Each name stands for a flat space through zero: a line, a plane or more. A row that begins with a name and a colon came from that space; any other row is followed by the name of the space it lies nearest, among the names in its block.
j916j220: -0.03	1.52	1.63	-0.03	0.56	1.14	1.13	0.80	0.49	-0.57	-1.51	-1.33	-2.28	0.45	-0.11	1.19	1.65	-0.46	-0.55	-0.28	-0.61	0.93	0.16	1.21
j114j891: -2.96	0.94	1.36	2.81	1.31	2.11	-1.20	0.66	-0.09	2.21	-1.15	0.09	-0.13	-1.27	-0.88	3.26	0.85	-0.93	0.29	0.63	-0.97	0.65	0.49	2.54
-0.52	0.52	0.29	0.05	-1.00	-0.10	0.30	0.44	1.25	0.72	-0.19	0.21	-1.18	-0.61	1.77	0.79	1.58	0.11	0.55	0.21	0.46	-0.73	0.75	-0.46 -> j114j891
1.40	-0.53	-1.08	0.16	0.52	-0.22	2.91	2.00	2.22	-1.30	0.05	-2.03	0.85	-1.10	0.77	-0.63	0.94	-0.30	-0.20	-0.63	2.04	-2.21	1.02	2.00 -> j916j220
j391j289: -3.73	2.95	-1.30	-4.36	-2.56	-1.18	0.56	-2.44	2.31	0.34	-1.38	-1.34	0.45	-1.30	1.53	-1.38	1.24	-0.28	1.19	2.13	-2.30	1.28	1.44	-1.87
0.86	0.49	1.20	-0.47	1.04	-0.01	2.08	0.33	1.51	-0.22	-1.00	-1.42	-2.07	0.64	0.15	0.62	1.26	-1.76	0.52	-1.62	0.37	1.12	0.45	1.22 -> j916j220
j916j220: -0.66	-5.08	0.14	-1.16	0.44	-1.14	1.45	0.47	-5.60	-1.53	4.28	-1.93	2.05	1.29	-2.11	-1.25	-0.46	1.09	0.70	-0.08	-5.33	1.01	2.13	-3.29
j240j922: -1.21	-0.37	0.83	-1.12	-0.59	-2.54	-1.84	-0.09	0.49	-0.47	-1.50	-2.33	-1.48	-0.35	2.34	-1.38	-1.11	-0.79	1.17	-4.06	2.94	0.91	2.40	1.16
j439j858: -0.30	0.13	0.23	2.28	-1.24	0.28	2.93	-1.24	1.13	0.25	-1.46	2.43	2.54	0.10	-1.06	0.08	-1.51	-0.61	-1.43	4.24	-1.78	-1.57	1.95	-2.21
j439j858: -0.28	-1.27	-0.04	-1.62	-0.02	-0.61	-0.26	2.20	0.03	-0.10	0.36	-2.75	-2.06	0.09	0.86	1.25	0.96	-1.45	-0.23	-1.46	2.21	1.34	-1.09	2.09
j142j409: -1.01	0.85	0.75	-0.97	-0.35	2.22	0.18	-0.57	-0.50	-0.64	1.13	-0.36	-2.71	0.25	1.38	-0.41	1.56	0.39	3.43	1.06	1.15	-1.41	1.57	-1.61
-1.82	-1.74	0.90	0.65	-0.42	-0.16	1.46	2.83	0.93	0.91	-0.70	-1.56	-0.22	0.21	0.92	1.19	-0.11	-0.95	-1.77	1.17	2.08	0.26	0.24	0.44 -> j439j858
j142j409: 0.35	-0.74	-0.35	0.39	0.96	-0.21	0.45	1.14	-0.84	-0.69	-0.94	1.01	-1.06	1.02	-0.24	1.18	-0.21	2.15	-1.34	1.19	-2.17	0.52	-0.04	-0.52
-0.02	0.39	3.00	-0.47	1.41	0.54	1.43	-0.14	-1.82	1.43	1.09	0.18	1.14	-0.12	0.86	-0.24	-1.81	1.38	-0.57	0.45	0.78	0.42	0.86	1.27 -> j240j922
j650j723: 1.03	1.25	-0.60	1.11	0.34	-0.39	-0.14	0.52	0.44	-0.84	-0.41	0.09	1.87	-0.60	-0.15	0.74	-0.20	-0.46	-1.59	1.19	0.44	-1.03	1.10	-0.46
-0.11	-2.28	0.99	0.74	-0.60	-0.03	0.47	0.18	1.28	-0.23	0.16	-0.57	1.07	0.09	-0.12	-0.79	-0.47	-0.67	1.01	0.20	0.83	-0.60	-1.35	0.06 -> j650j723
2.19	1.93	0.09	0.51	-1.70	-0.37	-1.48	0.00	6.55	1.37	-5.15	0.55	-0.64	-2.10	2.59	-0.64	0.65	-0.25	-1.67	-1.84	6.53	-1.95	-0.84	2.35 -> j916j220
j114j891: 0.25	-2.05	-2.31	-2.24	0.83	0.96	-0.13	-0.12	-1.87	0.50	0.23	-0.12	-2.68	0.60	-1.59	0.23	-2.81	-1.76	-1.50	-1.79	-1.36	-0.55	-1.04	-0.87
-0.48	2.58	-0.24	0.10	-0.78	-1.40	0.89	-2.15	1.86	-0.57	-1.00	1.06	0.28	-0.73	1.29	-0.66	1.10	-0.78	1.20	-0.07	1.12	1.47	0.81	1.42 -> j114j891
-1.71	-3.45	0.20	0.24	2.41	-0.85	-1.21	1.76	-0.31	-1.31	-1.09	-0.17	3.39	-0.69	-0.74	-1.83	1.45	-1.84	-2.13	0.00	-2.68	0.84	-1.19	0.78 -> j114j891
0.05	0.00	0.78	-0.57	0.47	-0.39	-0.66	0.41	-0.13	1.02	0.45	-1.08	-1.13	-0.04	0.45	0.39	0.76	-0.68	-0.08	-0.86	0.37	0.56	-0.89	0.02 -> j439j858
-0.47	0.51	1.00	-1.42	1.12	2.56	0.09	0.56	0.37	-0.97	-0.21	0.17	0.38	-0.34	-1.52	0.51	2.57	-0.19	-1.91	1.00	0.13	0.29	-0.87	-1.84 -> j240j922
-0.19	0.38	0.54	-0.07	-0.29	0.56	0.06	-0.48	-0.45	0.23	0.39	0.31	-1.96	0.19	-0.25	-0.20	0.62	0.10	1.72	-0.50	0.76	-0.74	1.45	-0.76 -> j142j409
0.80	0.66	-1.51	-0.50	0.49	0.27	0.09	-2.82	-1.42	0.38	0.59	1.52	0.09	-1.21	-0.66	-1.41	-0.79	1.60	1.17	-0.69	-0.92	-1.05	0.36	-0.36 -> j439j858
0.75	0.45	-0.16	0.09	-0.10	-3.41	0.70	1.96	1.76	-1.52	-0.71	0.35	1.17	0.80	2.10	-2.52	2.65	-0.34	-4.09	1.15	0.82	-2.37	-3.20	-0.37 -> j114j891
j240j922: 0.33	-0.60	1.43	0.20	0.97	0.35	1.33	-1.49	-0.02	0.17	0.44	2.18	-0.45	-0.23	-0.82	1.19	-0.14	0.30	-1.62	-0.52	1.85	-2.76	0.90	-0.72
1.16	-0.82	-1.72	1.09	0.16	0.71	-0.07	-0.20	-0.88	0.97	-0.98	0.59	1.06	-0.44	-1.21	1.88	-0.96	1.91	-2.43	1.07	-2.55	0.78	0.15	-0.29 -> j142j409
1.77	-2.76	0.51	-1.83	-0.12	-2.37	1.70	0.61	-1.93	-0.48	0.29	-2.02	0.94	-0.20	-1.30	-2.10	1.65	0.62	-0.16	-1.01	-1.18	-0.47	2.86	0.37 -> j916j220
